Below are the code and all the weights of a small trained network. Each question names an input and a class and asks about switching units off, where a switched-off unit gives its printed mean instead of its output.

import numpy as np


def w(rows, s, z=0):
    codes = np.array(rows[::2]) - 128.0
    scale = np.full(codes.shape[1], s)
    scale[-1] = z or s
    return codes * scale


def f(y):
    return np.maximum(y, 0)


def log_softmax(a):
    a = a - a.max(-1, keepdims=True)
    return a - np.log(np.exp(a).sum(-1, keepdims=True))


def net(x, mask):
    res = np.array(x, float).reshape(1, 7) / 4 @ E
    y = f(res @ A[0][:, :-1].T + A[0][:, -1])
    res = res + np.where(mask, y, B[0][:, -1]) @ B[0][:, :-1]
    return log_softmax(res[-1] @ U[:, :-1].T + U[:, -1])


A, B = {}, {}
E = w([
[130,130,126,128,129,126,130,129,126,129,128,128],'x0',
[127,131,129,127,128,129,125,125,129,127,126,130],'x1',
[164,199,104,145,235,179,70,133,153,120,127,41],'x2',
[127,128,128,127,130,125,127,126,125,127,130,125],'x3',
[93,153,140,238,130,132,148,123,122,96,206,142],'x4',
[128,129,127,128,129,127,128,128,129,131,128,129],'x5',
[139,121,102,138,109,83,157,9,211,58,103,117],'x6',
],0.011)
A[0] = w([
[76,151,146,253,130,132,152,120,117,95,225,138,171],'neuron 1',
[169,164,66,150,162,136,108,69,200,78,109,74,74],'neuron 2',
[157,113,112,30,124,124,114,131,136,155,53,115,243],'neuron 3',
[163,114,107,20,124,124,111,130,136,157,52,120,250],'neuron 4',
[100,111,162,112,109,129,134,170,71,166,143,161,181],'neuron 5',
[134,170,133,146,171,169,96,155,97,143,160,111,169],'neuron 6',
[135,161,132,131,178,183,86,183,99,162,140,94,151],'neuron 7',
[100,95,159,114,99,129,141,155,79,156,140,166,182],'neuron 8',
[141,163,140,125,170,181,80,176,89,165,149,102,156],'neuron 9',
[102,102,160,116,100,129,137,156,78,165,142,155,179],'neuron 10',
[84,147,144,253,137,135,154,121,113,94,233,138,162],'neuron 11',
[110,88,125,114,85,83,175,85,152,107,115,159,172],'neuron 12',
[99,96,161,113,102,124,139,157,79,161,141,173,184],'neuron 13',
[101,75,134,121,67,66,183,76,154,93,109,173,152],'neuron 14',
[160,109,109,20,124,128,111,131,133,153,44,116,253],'neuron 15',
],0.0078,0.0039)
B[0] = w([
[49,199,129,252,81,128,123,127,139,112,151,136,248],'neuron 1',
[86,129,184,113,144,150,181,172,181,74,76,73,235],'neuron 2',
[161,7,118,45,145,118,134,126,120,145,97,122,231],'neuron 3',
[163,2,126,38,151,127,129,130,120,146,95,112,238],'neuron 4',
[108,131,163,128,147,164,145,173,167,104,96,88,190],'neuron 5',
[124,161,121,147,135,183,103,157,114,135,142,147,193],'neuron 6',
[148,132,102,132,163,196,89,135,103,164,156,161,205],'neuron 7',
[106,125,170,125,136,139,166,155,168,87,91,86,191],'neuron 8',
[154,133,96,134,161,197,88,133,101,169,149,156,203],'neuron 9',
[103,132,161,127,139,147,151,161,164,95,100,96,186],'neuron 10',
[77,194,131,234,92,142,116,135,136,121,149,141,246],'neuron 11',
[139,95,99,114,105,86,172,100,109,139,132,144,217],'neuron 12',
[105,127,166,122,141,145,168,150,169,89,89,89,193],'neuron 13',
[141,104,88,137,77,72,163,76,92,147,155,167,240],'neuron 14',
[169,4,127,42,154,129,130,130,124,153,96,118,241],'neuron 15',
],0.0097,0.011)
U = w([
[141,97,209,83,173,133,170,162,221,94,68,38,216],'0',
[81,181,217,166,112,142,155,162,212,41,113,58,160],'1',
[197,103,45,101,172,152,57,139,2,201,136,156,90],'2',
[117,186,64,164,140,157,57,142,60,175,216,226,2],'3',
[186,89,34,90,87,59,152,47,32,160,119,177,166],'4',
[106,145,63,170,70,58,151,45,87,119,212,222,103],'5',
],0.0068,0.0008)

Each question gives the input, the list of numbers given to net, and the class t.
The units are the neurons (one row each of A and B). Each row of codes is followed by its name. A weight is (code - 128) times the scale printed after its matrix; where a second scale follows, it is the last column's (A, B and U).
mask holds one flag per neuron, in row order. A switched-off neuron (its flag False) gives its mean, the last column of its row in B, instead of its output. The means were averaged over made-up inputs and are rounded, as every weight is.
A unit's drop is (log p(t) with every unit on - log p(t) with that unit switched off) / (log p(t) with every unit on - log p(t) with every unit switched off).
The circuit of an input: a set's keep is (log p(t) with only the set's units on - log p(t) with every unit switched off) / (log p(t) with every unit on - log p(t) with every unit switched off). Starting from the 12 units with the biggest drops (on a tie, the unit counted first), units are removed one at a time, each time the one whose removal leaves the highest keep (on an exact tie, the one counted first), for as long as the keep stays at least 0.8.
units of the circuit, in order: the units of the circuit, biggest drop first
k most important neurons: the k neurons with the biggest drops, biggest first
drop of u: that unit's drop, to one decimal
input [6,-2,-5,8,-2,7,2], class 4: units of the circuit, in order	neuron 14
input [5,0,2,-2,1,3,7], class 1: 3 most important neurons	neuron 2; neuron 15; neuron 4
input [-2,0,1,4,-8,1,-6], class 2: 2 most important neurons	neuron 2; neuron 9
input [-8,-6,2,4,3,-3,-8], class 3: 2 most important neurons	neuron 9; neuron 7
input [8,-4,-5,7,-3,5,2], class 4: 2 most important neurons	neuron 14; neuron 2
input [0,7,3,6,0,6,-1], class 2: 2 most important neurons	neuron 1; neuron 11
input [1,1,-3,7,-4,-2,1], class 4: 2 most important neurons	neuron 2; neuron 14
input [-6,-2,-5,4,4,-2,1], class 5: 3 most important neurons	neuron 14; neuron 2; neuron 12
input [6,-2,-5,0,3,-1,2], class 5: 2 most important neurons	neuron 14; neuron 2
input [0,1,-6,-7,-2,-4,1], class 4: 3 most important neurons	neuron 14; neuron 2; neuron 12
input [3,3,0,7,1,8,8], class 5: drop of neuron 14	0.5
input [-2,-8,0,5,-4,4,7], class 4: drop of neuron 14	0.4
input [-2,-1,-6,0,0,-5,7], class 4: drop of neuron 6	0.0
input [-5,-4,2,-2,-1,-5,-1], class 2: drop of neuron 2	0.1
input [-8,4,6,3,4,-6,3], class 1: most important neuron	neuron 2
